Below is a small trained network, with its code and all its weights. Each question gives an input and a target symbol and asks what happens when units are switched off, that is, made to give their printed mean instead of their output.

import numpy as np


def w(rows, s, z=0):
    codes = np.array(rows[::2]) - 128.0
    scale = np.full(codes.shape[1], s)
    scale[-1] = z or s
    return codes * scale


def norm(h):
    return h / np.sqrt((h * h).mean(-1, keepdims=True) + 1e-5)


def f(y):
    return y / 2 * (1 + np.tanh(0.7978845608 * (y + 0.044715 * y**3)))


def softmax(a):
    e = np.exp(a - a.max(-1, keepdims=True))
    return e / e.sum(-1, keepdims=True)


def log_softmax(a):
    a = a - a.max(-1, keepdims=True)
    return a - np.log(np.exp(a).sum(-1, keepdims=True))


def net(x, mask):
    ids = ['γδλμσφ'.index(c) for c in x.split()]
    T = len(ids)
    res = E[ids] + P[:T]
    u = 0
    for l in range(2):
        r = norm(res)
        for j in range(2):
            rows = slice(4 * j, 4 * j + 4)
            q, k, v = (r @ M[l][rows].T for M in (Q, K, V))
            z = softmax(np.where(np.tri(T) > 0, q @ k.T / 4**0.5, -1e9)) @ v
            o = O[l][rows]
            res = res + np.where(mask[u + j], z, o[:, -1]) @ o[:, :-1]
        u += 2
        y = f(norm(res) @ A[l][:, :-1].T + A[l][:, -1])
        res = res + np.where(mask[u : u + 8], y, B[l][:, -1]) @ B[l][:, :-1]
        u += 8
    return log_softmax(norm(res)[-1] @ U[:, :-1].T + U[:, -1])


Q, K, V, O, A, B = {}, {}, {}, {}, {}, {}
E = w([
[188,102,70,134,127,149,125],'γ',
[82,103,128,162,212,252,150],'δ',
[165,72,173,252,163,72,132],'λ',
[84,137,93,186,105,66,154],'μ',
[144,84,93,133,107,98,40],'σ',
[108,92,79,75,156,118,98],'φ',
],0.02)
P = w([
[109,113,255,90,72,144,188],'0',
[136,35,101,130,159,107,138],'1',
[138,67,107,137,164,131,144],'2',
[136,76,105,150,163,136,130],'3',
[142,90,101,150,154,150,125],'4',
[144,103,98,151,148,156,114],'5',
[148,118,90,157,145,162,108],'6',
[151,136,87,159,144,164,102],'7',
[158,153,90,161,139,167,95],'8',
[165,176,87,163,140,171,93],'9',
[165,201,91,162,137,170,86],'10',
[167,228,96,166,136,173,80],'11',
[155,230,112,181,94,191,71],'12',
],0.0085)
Q[0] = w([
[141,59,73,176,153,160,89],'L0H0',
[153,114,100,107,107,102,51],'L0H0',
[238,113,139,29,96,91,91],'L0H0',
[83,89,213,132,112,116,162],'L0H0',
[141,150,121,74,190,88,178],'L0H1',
[180,122,7,134,126,197,39],'L0H1',
[104,148,127,128,180,219,107],'L0H1',
[242,131,111,45,39,76,19],'L0H1',
],0.014)
K[0] = w([
[181,186,131,131,57,107,103],'L0H0',
[140,138,173,63,83,162,161],'L0H0',
[108,17,166,9,100,75,200],'L0H0',
[79,102,41,176,146,109,163],'L0H0',
[146,71,80,159,148,126,123],'L0H1',
[129,140,204,63,9,186,133],'L0H1',
[201,80,116,200,57,185,51],'L0H1',
[54,22,246,60,120,85,243],'L0H1',
],0.013)
V[0] = w([
[191,28,118,53,135,170,99],'L0H0',
[193,74,209,211,221,126,138],'L0H0',
[120,116,99,107,103,182,194],'L0H0',
[172,139,163,166,62,167,55],'L0H0',
[162,206,178,98,79,86,143],'L0H1',
[106,139,172,105,250,137,228],'L0H1',
[83,88,161,22,163,102,96],'L0H1',
[19,108,192,145,140,179,29],'L0H1',
],0.011)
O[0] = w([
[69,131,207,34,104,82,48,144],'L0H0',
[200,167,197,116,1,187,110,191],'L0H0',
[146,146,78,57,172,132,152,110],'L0H0',
[119,68,184,126,127,143,76,142],'L0H0',
[65,28,116,85,146,72,176,2],'L0H1',
[239,119,57,90,117,48,133,37],'L0H1',
[119,162,168,153,143,56,48,89],'L0H1',
[125,146,91,207,169,124,27,135],'L0H1',
],0.0094,0.0061)
A[0] = w([
[163,72,75,92,124,207,110,108],'L0N0',
[159,116,135,42,93,93,151,15],'L0N1',
[209,130,248,179,181,76,137,39],'L0N2',
[81,193,139,166,97,119,172,204],'L0N3',
[128,131,138,130,133,67,142,74],'L0N4',
[79,119,79,45,126,121,103,24],'L0N5',
[140,11,69,124,184,116,89,130],'L0N6',
[51,83,60,122,135,65,174,4],'L0N7',
],0.015,0.0012)
B[0] = w([
[168,179,191,71,177,192,199,235],'L0N0',
[117,12,193,176,94,80,6,169],'L0N1',
[100,33,41,117,71,163,177,190],'L0N2',
[126,176,62,123,110,159,100,254],'L0N3',
[108,137,168,169,129,87,174,119],'L0N4',
[204,64,167,168,35,117,147,177],'L0N5',
[57,152,111,3,54,167,122,203],'L0N6',
[116,219,57,152,241,121,175,181],'L0N7',
],0.013,0.0055)
Q[1] = w([
[172,169,137,84,153,129,83],'L1H0',
[157,4,84,121,140,108,126],'L1H0',
[148,23,160,112,166,175,96],'L1H0',
[98,140,178,102,214,37,138],'L1H0',
[122,130,147,188,132,176,159],'L1H1',
[86,162,170,128,88,92,147],'L1H1',
[184,67,140,159,114,120,104],'L1H1',
[158,202,133,135,107,99,111],'L1H1',
],0.021)
K[1] = w([
[168,104,134,75,152,141,108],'L1H0',
[170,173,166,144,38,103,124],'L1H0',
[121,162,243,119,62,104,107],'L1H0',
[99,116,113,68,169,4,98],'L1H0',
[103,137,109,190,88,175,157],'L1H1',
[90,127,200,118,116,48,149],'L1H1',
[183,28,123,147,104,122,122],'L1H1',
[135,171,76,90,100,98,97],'L1H1',
],0.019)
V[1] = w([
[106,33,85,112,200,107,105],'L1H0',
[173,111,114,55,161,214,156],'L1H0',
[69,137,70,100,49,113,185],'L1H0',
[162,98,99,240,174,151,236],'L1H0',
[201,151,66,79,181,157,32],'L1H1',
[70,154,136,199,160,135,167],'L1H1',
[65,176,174,126,108,99,36],'L1H1',
[173,124,162,247,160,61,82],'L1H1',
],0.014)
O[1] = w([
[185,89,188,148,17,229,102,1],'L1H0',
[136,96,66,46,62,73,134,243],'L1H0',
[65,160,227,92,133,135,176,134],'L1H0',
[131,5,192,96,137,37,71,240],'L1H0',
[2,74,241,131,118,100,129,193],'L1H1',
[193,121,155,33,56,152,86,144],'L1H1',
[183,61,112,89,169,43,204,87],'L1H1',
[121,202,132,39,131,164,219,68],'L1H1',
],0.0091,0.0059)
A[1] = w([
[189,71,107,224,162,113,134,132],'L1N0',
[151,104,137,120,70,204,121,45],'L1N1',
[236,137,74,78,125,123,64,1],'L1N2',
[99,32,85,125,98,146,126,53],'L1N3',
[71,178,108,153,154,101,249,43],'L1N4',
[202,47,194,137,89,77,171,50],'L1N5',
[86,87,89,189,108,81,217,70],'L1N6',
[89,104,120,43,100,197,201,88],'L1N7',
],0.013,0.003)
B[1] = w([
[84,143,133,69,67,60,120,176],'L1N0',
[57,116,109,136,191,61,118,254],'L1N1',
[245,112,32,138,144,189,185,173],'L1N2',
[205,216,160,137,149,166,194,242],'L1N3',
[188,176,193,117,200,125,253,213],'L1N4',
[94,10,175,143,95,166,249,200],'L1N5',
[133,121,186,109,229,103,124,184],'L1N6',
[72,207,122,51,28,69,84,221],'L1N7',
],0.014,0.0057)
U = w([
[79,217,131,49,45,144,96,2],'γ',
[208,139,58,132,122,167,92,179],'δ',
[114,75,184,169,51,134,165,171],'λ',
[138,227,199,157,183,103,173,30],'μ',
[62,162,150,210,144,191,33,199],'σ',
[124,122,101,182,120,1,44,192],'φ',
],0.0074,0.00091)

Each question gives the input, a string of symbols that net reads in full, and the target symbol t.
The units are the heads (4 rows each of Q, K, V and O) and the neurons (one row each of A and B). Each row of codes is followed by its name. A weight is (code - 128) times the scale printed after its matrix; where a second scale follows, it is the last column's (O, A, B and U).
mask holds one flag per unit, layer by layer, with each layer's heads first. A switched-off unit (its flag False) gives its mean, the last column of its rows in O or B, instead of its output. The means were averaged over made-up inputs and are rounded, as every weight is.
A unit's drop is (log p(t) with every unit on - log p(t) with that unit switched off) / (log p(t) with every unit on - log p(t) with every unit switched off).
The circuit of an input: a set's keep is (log p(t) with only the set's units on - log p(t) with every unit switched off) / (log p(t) with every unit on - log p(t) with every unit switched off). Starting from the 12 units with the biggest drops (on a tie, the unit counted first), units are removed one at a time, each time the one whose removal leaves the highest keep (on an exact tie, the one counted first), for as long as the keep stays at least 0.8.
units of the circuit, in order: the units of the circuit, biggest drop first
top k neurons: the k neurons with the biggest drops, biggest first
top k neurons in layer l: the k neurons of layer l with the biggest drops, biggest first
which heads matter: for each layer, one digit per head in row order, 1 if its drop is at least 0.15 and else 0, layers parted by /
input μ μ δ, target δ: which heads matter : 01 / 10
input φ γ φ μ μ γ φ μ φ σ γ, target μ: which heads matter : 00 / 11
input μ μ μ δ φ μ φ φ μ, target φ: top neuron : (L0N6)
input φ δ φ σ φ μ μ μ μ μ γ, target μ: which heads matter : 11 / 11
input μ φ μ, target φ: which heads matter : 11 / 11
input δ δ σ λ σ γ λ σ μ λ, target σ: which heads matter : 01 / 11
input μ γ μ μ σ σ σ σ μ, target σ: top 2 neurons in layer 1 : (L1N7, L1N0)
input μ μ σ σ δ, target σ: which heads matter : 01 / 00
input λ λ σ, target δ: which heads matter : 10 / 01
input λ σ σ γ δ σ λ, target σ: units of the circuit, in order : (L0H1, L0H0, L1H1)
input λ λ δ μ φ σ σ μ σ μ μ δ γ, target δ: which heads matter : 11 / 00
input φ μ γ σ μ δ μ λ, target λ: which heads matter : 10 / 10
input φ μ γ φ, target μ: units of the circuit, in order : (L1H0, L1H1, L0H1)
input μ σ γ μ μ μ δ, target γ: units of the circuit, in order : (L1N7)
input λ δ μ φ γ φ σ δ σ λ σ μ γ, target δ: which heads matter : 10 / 00
input μ λ φ δ μ σ μ, target σ: top 3 neurons : (L0N3, L0N6, L1N7)
input λ δ λ σ δ δ μ δ γ μ φ, target δ: top 2 neurons : (L1N2, L0N2)
input σ λ λ σ γ μ δ φ σ, target σ: which heads matter : 00 / 10
input δ μ λ σ, target φ: units of the circuit, in order : (L0H1, L1H0)
input σ σ μ μ μ μ δ δ μ δ λ μ μ, target δ: units of the circuit, in order : (L1H1)
input γ λ λ λ φ μ μ φ, target λ: which heads matter : 00 / 00
input μ σ σ λ γ σ σ γ μ δ λ μ, target δ: units of the circuit, in order : (L1H1, L1N2)
input γ σ γ λ φ δ φ σ γ σ μ μ φ, target λ: top 2 neurons : (L0N5, L0N1)
